Below is a small trained network, with its code and all its weights. Each question gives an input and a class and asks what happens when units are switched off, that is, made to give their printed mean instead of their output.

import numpy as np


def w(rows, s, z=0):
    codes = np.array(rows[::2]) - 128.0
    scale = np.full(codes.shape[1], s)
    scale[-1] = z or s
    return codes * scale


def norm(h):
    return h / np.sqrt((h * h).mean(-1, keepdims=True) + 1e-5)


def f(y):
    return np.maximum(y, 0)


def log_softmax(a):
    a = a - a.max(-1, keepdims=True)
    return a - np.log(np.exp(a).sum(-1, keepdims=True))


def net(x, mask):
    res = np.array(x, float).reshape(1, 2) / 4 @ E
    u = 0
    for l in range(4):
        y = f(norm(res) @ A[l][:, :-1].T + A[l][:, -1])
        res = res + np.where(mask[u : u + 3], y, B[l][:, -1]) @ B[l][:, :-1]
        u += 3
    return log_softmax(norm(res)[-1] @ U[:, :-1].T + U[:, -1])


A, B = {}, {}
E = w([
[2,142,76,71,171,177,38,105,95,55,97],'x0',
[77,138,100,195,206,188,85,114,101,33,223],'x1',
],0.0062)
A[0] = w([
[118,114,143,69,36,74,176,121,182,184,3,42],'0.n1',
[122,132,136,107,79,159,129,177,136,181,162,9],'0.n2',
[134,95,125,113,173,122,168,119,119,128,119,26],'0.n3',
],0.0051,0.0014)
B[0] = w([
[241,112,206,2,106,114,53,246,79,152,157,254],'0.n1',
[147,131,139,134,143,77,98,97,129,65,128,142],'0.n2',
[87,177,174,118,144,118,101,132,209,116,103,128],'0.n3',
],0.0066,0.0085)
A[1] = w([
[7,137,87,121,148,148,77,111,126,104,126,7],'1.n1',
[123,109,116,117,137,124,125,139,118,130,116,38],'1.n2',
[156,106,132,133,130,134,161,142,125,138,156,88],'1.n3',
],0.014,0.0015)
B[1] = w([
[115,43,187,2,165,234,128,228,54,149,70,255],'1.n1',
[156,109,136,120,114,171,83,10,63,129,171,142],'1.n2',
[119,190,133,135,148,143,124,68,166,93,76,178],'1.n3',
],0.0066,0.012)
A[2] = w([
[92,54,147,71,145,128,217,168,94,252,52,142],'2.n1',
[90,129,132,121,108,88,203,154,135,127,157,8],'2.n2',
[24,73,73,100,147,132,46,120,26,103,200,51],'2.n3',
],0.0047,0.0012)
B[2] = w([
[66,90,169,246,128,135,122,53,96,25,72,254],'2.n1',
[68,113,200,248,146,202,80,220,186,160,115,128],'2.n2',
[69,43,109,128,155,119,114,195,2,56,97,195],'2.n3',
],0.0045,0.0063)
A[3] = w([
[203,162,172,20,97,69,107,137,99,190,110,189],'3.n1',
[202,121,150,3,80,79,68,153,148,174,89,224],'3.n2',
[165,162,100,205,151,143,154,43,180,144,121,4],'3.n3',
],0.0058,0.0011)
B[3] = w([
[4,94,73,179,190,237,135,159,16,155,124,241],'3.n1',
[15,29,158,54,204,216,102,182,143,1,80,254],'3.n2',
[117,121,192,148,102,61,74,48,118,92,150,154],'3.n3',
],0.0055,0.012)
U = w([
[155,176,186,189,133,63,106,24,157,84,172,187],'0',
[71,49,169,60,178,216,104,214,66,100,88,204],'1',
[152,163,2,114,91,74,152,164,148,218,139,10],'2',
[148,159,9,76,57,70,130,158,184,244,166,3],'3',
],0.0086,0.003)

Each question gives the input, the list of numbers given to net, and the class t.
The units are the neurons (one row each of A and B). Each row of codes is followed by its name. A weight is (code - 128) times the scale printed after its matrix; where a second scale follows, it is the last column's (A, B and U).
mask holds one flag per neuron, layer by layer. A switched-off neuron (its flag False) gives its mean, the last column of its row in B, instead of its output. The means were averaged over made-up inputs and are rounded, as every weight is.
A unit's drop is (log p(t) with every unit on - log p(t) with that unit switched off) / (log p(t) with every unit on - log p(t) with every unit switched off).
The circuit of an input: a set's keep is (log p(t) with only the set's units on - log p(t) with every unit switched off) / (log p(t) with every unit on - log p(t) with every unit switched off). Starting from all 12 units, units are removed one at a time, each time the one whose removal leaves the highest keep (on an exact tie, the one counted first), for as long as the keep stays at least 0.8.
circuit, biggest first: the units of the circuit, biggest drop first
k most important neurons: the k neurons with the biggest drops, biggest first
drop of u: that unit's drop, to one decimal
input [-2,3], class 0: 2 most important neurons => 0.n1, 1.n1
input [-4,8], class 0: circuit, biggest first => 1.n1, 3.n2, 3.n1
input [-8,5], class 0: 2 most important neurons => 1.n1, 0.n1
input [-7,8], class 0: most important neuron => 1.n1
input [-1,1], class 0: 2 most important neurons => 0.n1, 1.n1
input [-8,1], class 0: circuit, biggest first => 0.n1, 1.n1, 3.n2
input [-4,6], class 0: drop of 0.n1 => 0.1
input [-5,3], class 0: drop of 0.n2 => 0.0
input [-5,4], class 0: drop of 1.n1 => 0.5
input [-4,7], class 0: drop of 1.n1 => 0.8
